Here is a tiny trained network, its code and every weight. The questions are about switching its units off for an input and a target symbol, where a switched-off unit gives its printed mean instead of its output.

import numpy as np


def w(rows, s, z=0):
    codes = np.array(rows[::2]) - 128.0
    scale = np.full(codes.shape[1], s)
    scale[-1] = z or s
    return codes * scale


def norm(h):
    return h / np.sqrt((h * h).mean(-1, keepdims=True) + 1e-5)


def f(y):
    return np.maximum(y, 0)


def softmax(a):
    e = np.exp(a - a.max(-1, keepdims=True))
    return e / e.sum(-1, keepdims=True)


def log_softmax(a):
    a = a - a.max(-1, keepdims=True)
    return a - np.log(np.exp(a).sum(-1, keepdims=True))


def net(x, mask):
    ids = ['ΔΛΠεξστ'.index(c) for c in x.split()]
    T = len(ids)
    res = E[ids] + P[:T]
    u = 0
    for l in range(2):
        r = norm(res)
        for j in range(3):
            rows = slice(2 * j, 2 * j + 2)
            q, k, v = (r @ M[l][rows].T for M in (Q, K, V))
            z = softmax(np.where(np.tri(T) > 0, q @ k.T / 2**0.5, -1e9)) @ v
            o = O[l][rows]
            res = res + np.where(mask[u + j], z, o[:, -1]) @ o[:, :-1]
        u += 3
        y = f(norm(res) @ A[l][:, :-1].T + A[l][:, -1])
        res = res + np.where(mask[u : u + 8], y, B[l][:, -1]) @ B[l][:, :-1]
        u += 8
    return log_softmax(norm(res)[-1] @ U[:, :-1].T + U[:, -1])


Q, K, V, O, A, B = {}, {}, {}, {}, {}, {}
E = w([
[174,68,123,177,154,184,133,127,62],'Δ',
[82,129,107,160,138,255,112,65,150],'Λ',
[80,108,197,59,153,190,133,128,165],'Π',
[158,106,226,191,111,185,124,106,221],'ε',
[103,114,167,141,148,106,100,119,86],'ξ',
[145,98,157,149,51,126,98,210,109],'σ',
[66,143,179,149,109,172,149,137,106],'τ',
],0.021)
P = w([
[106,99,2,36,159,14,189,162,146],'0',
[176,168,76,132,183,93,108,143,79],'1',
[157,158,86,127,159,100,111,120,95],'2',
[137,147,85,117,125,105,111,99,102],'3',
[143,128,108,118,117,116,113,106,106],'4',
[146,116,126,111,115,140,94,124,118],'5',
[132,112,143,106,110,139,92,123,128],'6',
[120,103,139,112,100,156,89,125,135],'7',
[111,93,153,110,106,151,83,123,140],'8',
[107,89,168,122,103,156,73,121,140],'9',
[98,76,156,111,108,146,85,115,143],'10',
[90,66,189,129,102,157,69,122,158],'11',
[52,50,194,121,72,163,74,119,142],'12',
],0.0097)
Q[0] = w([
[214,203,29,95,136,81,163,63,227],'0.h0',
[75,86,115,237,85,106,46,73,55],'0.h0',
[148,113,68,129,162,67,119,142,97],'0.h1',
[1,242,113,155,103,121,88,148,128],'0.h1',
[160,246,69,133,142,102,225,189,159],'0.h2',
[135,49,167,175,59,102,145,85,244],'0.h2',
],0.0076)
K[0] = w([
[113,138,6,84,151,200,175,188,11],'0.h0',
[127,229,107,221,55,114,128,103,149],'0.h0',
[158,143,181,207,157,108,104,121,145],'0.h1',
[51,126,211,116,63,142,146,142,89],'0.h1',
[236,202,171,162,101,73,97,108,125],'0.h2',
[95,27,2,132,177,42,114,160,207],'0.h2',
],0.0069)
V[0] = w([
[90,82,50,67,97,142,154,179,60],'0.h0',
[113,129,105,180,92,135,254,155,125],'0.h0',
[120,66,112,173,101,99,197,99,110],'0.h1',
[103,136,200,158,126,132,46,112,167],'0.h1',
[171,75,147,99,102,131,151,237,86],'0.h2',
[140,81,118,141,79,177,133,175,134],'0.h2',
],0.0089)
O[0] = w([
[169,227,121,150,98,103,122,166,61,1],'0.h0',
[79,111,137,162,172,186,118,220,135,107],'0.h0',
[49,139,140,97,49,191,122,79,95,133],'0.h1',
[34,225,82,221,2,106,132,91,41,158],'0.h1',
[119,108,203,142,99,61,207,145,120,148],'0.h2',
[185,248,105,158,204,191,88,212,162,145],'0.h2',
],0.0075,0.0088)
A[0] = w([
[42,136,97,84,107,238,109,126,151,116],'0.n0',
[130,163,121,39,118,150,150,104,158,1],'0.n1',
[176,84,112,247,90,175,119,163,81,139],'0.n2',
[123,184,207,158,134,159,85,99,99,162],'0.n3',
[129,145,112,139,190,55,72,203,93,93],'0.n4',
[113,79,1,173,143,117,173,150,61,4],'0.n5',
[53,168,132,207,136,129,173,192,147,131],'0.n6',
[199,129,198,103,98,159,87,103,118,208],'0.n7',
],0.0082,0.0026)
B[0] = w([
[229,137,103,184,189,25,33,114,67,254],'0.n0',
[10,122,154,130,170,89,19,151,183,143],'0.n1',
[45,255,211,162,182,63,58,153,110,183],'0.n2',
[41,94,86,141,43,163,193,142,113,200],'0.n3',
[156,64,107,112,21,91,88,1,95,148],'0.n4',
[89,217,174,199,153,157,160,97,31,136],'0.n5',
[116,58,26,112,149,132,145,168,133,181],'0.n6',
[56,196,109,139,91,59,141,80,38,185],'0.n7',
],0.0074,0.0093)
Q[1] = w([
[65,107,182,223,156,63,78,122,83],'1.h0',
[246,193,106,166,125,133,245,179,114],'1.h0',
[158,38,174,175,160,158,84,87,248],'1.h1',
[116,64,206,163,52,135,122,114,135],'1.h1',
[103,241,80,118,172,72,149,114,69],'1.h2',
[155,88,218,55,61,211,186,92,250],'1.h2',
],0.011)
K[1] = w([
[101,109,106,118,147,104,129,131,202],'1.h0',
[138,148,106,128,126,130,95,132,7],'1.h0',
[178,90,70,52,151,119,201,165,111],'1.h1',
[162,127,167,74,107,153,102,153,91],'1.h1',
[50,130,147,249,91,114,77,88,131],'1.h2',
[176,104,60,35,132,128,142,151,38],'1.h2',
],0.014)
V[1] = w([
[180,126,128,197,121,151,194,137,152],'1.h0',
[113,204,152,98,143,137,125,130,47],'1.h0',
[139,117,218,136,109,91,115,105,133],'1.h1',
[127,138,160,120,193,157,161,86,57],'1.h1',
[11,126,129,157,77,115,185,148,97],'1.h2',
[143,225,202,107,127,152,186,162,117],'1.h2',
],0.012)
O[1] = w([
[149,99,148,203,129,101,142,160,79,85],'1.h0',
[187,200,116,97,65,146,36,126,128,80],'1.h0',
[123,169,126,113,137,7,97,82,117,112],'1.h1',
[94,168,167,156,125,180,149,91,63,167],'1.h1',
[115,71,142,79,68,150,135,158,108,255],'1.h2',
[85,169,205,131,121,118,74,149,129,101],'1.h2',
],0.012,0.0092)
A[1] = w([
[138,165,160,70,60,154,25,97,170,162],'1.n0',
[99,101,69,224,177,223,137,109,170,187],'1.n1',
[107,90,186,153,121,175,197,157,211,171],'1.n2',
[86,60,73,202,80,130,97,110,132,254],'1.n3',
[169,110,135,119,122,111,140,54,38,250],'1.n4',
[104,91,181,73,118,56,174,166,95,87],'1.n5',
[26,127,115,119,102,171,160,88,208,214],'1.n6',
[122,130,118,200,2,57,81,181,148,215],'1.n7',
],0.0082,0.0024)
B[1] = w([
[126,110,123,136,184,57,135,158,67,208],'1.n0',
[129,131,140,129,113,172,79,158,180,223],'1.n1',
[7,70,90,117,90,106,135,148,110,205],'1.n2',
[141,156,136,64,141,116,122,123,147,254],'1.n3',
[141,153,87,171,18,165,144,106,144,198],'1.n4',
[126,141,130,148,64,150,83,112,179,189],'1.n5',
[114,132,156,75,208,150,91,136,120,219],'1.n6',
[123,196,67,124,143,115,168,121,210,194],'1.n7',
],0.011,0.0091)
U = w([
[119,189,209,182,150,157,146,162,29,140],'Δ',
[155,169,68,162,160,200,90,120,180,102],'Λ',
[139,123,161,18,254,94,138,116,111,98],'Π',
[153,104,63,159,226,95,247,162,106,252],'ε',
[156,90,105,127,42,130,142,23,114,59],'ξ',
[152,143,126,179,98,48,72,237,166,147],'σ',
[112,84,127,76,81,213,105,240,98,105],'τ',
],0.0066,0.0022)

Each question gives the input, a string of symbols that net reads in full, and the target symbol t.
The units are the heads (2 rows each of Q, K, V and O) and the neurons (one row each of A and B). Each row of codes is followed by its name. A weight is (code - 128) times the scale printed after its matrix; where a second scale follows, it is the last column's (O, A, B and U).
mask holds one flag per unit, layer by layer, with each layer's heads first. A switched-off unit (its flag False) gives its mean, the last column of its rows in O or B, instead of its output. The means were averaged over made-up inputs and are rounded, as every weight is.
A unit's drop is (log p(t) with every unit on - log p(t) with that unit switched off) / (log p(t) with every unit on - log p(t) with every unit switched off).
The circuit of an input: a set's keep is (log p(t) with only the set's units on - log p(t) with every unit switched off) / (log p(t) with every unit on - log p(t) with every unit switched off). Starting from the 12 units with the biggest drops (on a tie, the unit counted first), units are removed one at a time, each time the one whose removal leaves the highest keep (on an exact tie, the one counted first), for as long as the keep stays at least 0.8.
circuit, biggest first: the units of the circuit, biggest drop first
unit that matters most: the unit with the biggest drop
k most important neurons: the k neurons with the biggest drops, biggest first
top k neurons in layer l: the k neurons of layer l with the biggest drops, biggest first
which heads matter: for each layer, one digit per head in row order, 1 if its drop is at least 0.15 and else 0, layers parted by /
input Λ Π ξ ξ ξ ξ τ ε, target Λ: circuit, biggest first	1.h2, 0.h2
input Λ ε ξ ξ Δ, target Λ: circuit, biggest first	1.h2, 1.n1
input Π ξ τ τ ξ τ Δ τ τ ε τ ξ, target Π: top 4 neurons in layer 0	0.n7, 0.n1, 0.n0, 0.n6
input ξ ε τ ξ τ ξ τ τ ξ ξ ξ Π, target ξ: unit that matters most	0.h1
input Λ τ ε Π ε Λ τ ε Λ τ, target Λ: circuit, biggest first	0.h2, 1.h2
input Π τ ξ, target ξ: 3 most important neurons	0.n6, 0.n4, 1.n4
input σ ε Π, target σ: circuit, biggest first	1.h0, 1.h1, 0.h2, 1.n5
input ξ ε Π τ τ τ Π Λ ξ ξ, target ξ: which heads matter	111 / 010
input Π τ Π τ ε ξ, target Π: 3 most important neurons	0.n7, 0.n1, 0.n6
input ξ τ σ ξ τ ε Δ, target ξ: which heads matter	111 / 010
input ε σ ε ε τ τ Π Π, target ε: which heads matter	100 / 100
input τ Π ε Λ, target τ: which heads matter	100 / 011
input Δ ξ Λ ε ξ ξ Π, target Δ: which heads matter	110 / 110
input Δ Π Π ε σ τ τ σ, target Δ: which heads matter	110 / 011
input τ σ σ ε, target τ: most important neuron	0.n0
input σ τ ε σ σ Δ, target σ: top 2 neurons in layer 0	0.n2, 0.n4
input ε Π ε Δ τ ξ Π τ ξ τ τ τ ε, target ε: 2 most important neurons	0.n1, 0.n2
input Δ Δ σ Λ ξ ε τ σ τ Δ τ, target Δ: which heads matter	111 / 011
input Δ τ τ ε τ ε Δ Δ ε τ ξ ξ ξ, target Δ: which heads matter	011 / 011
input τ ε ξ, target τ: unit that matters most	0.h0
input τ Π Π τ, target Π: 3 most important neurons	0.n1, 0.n6, 1.n0
input Δ Λ Δ ε τ ξ, target Δ: which heads matter	110 / 011
input Π ε ξ Λ τ Δ Λ τ Π Δ σ, target Π: which heads matter	100 / 100
input Δ ε τ ε ε ξ ξ ξ Π, target Δ: top 2 neurons in layer 0	0.n0, 0.n6
input σ ε Λ Δ Π, target σ: which heads matter	000 / 110
input ξ ε ξ Λ ξ σ σ Λ τ, target ξ: top 3 neurons in layer 0	0.n0, 0.n7, 0.n2
input ξ τ τ ε τ Λ ξ τ Δ Λ Π, target ξ: unit that matters most	0.n0
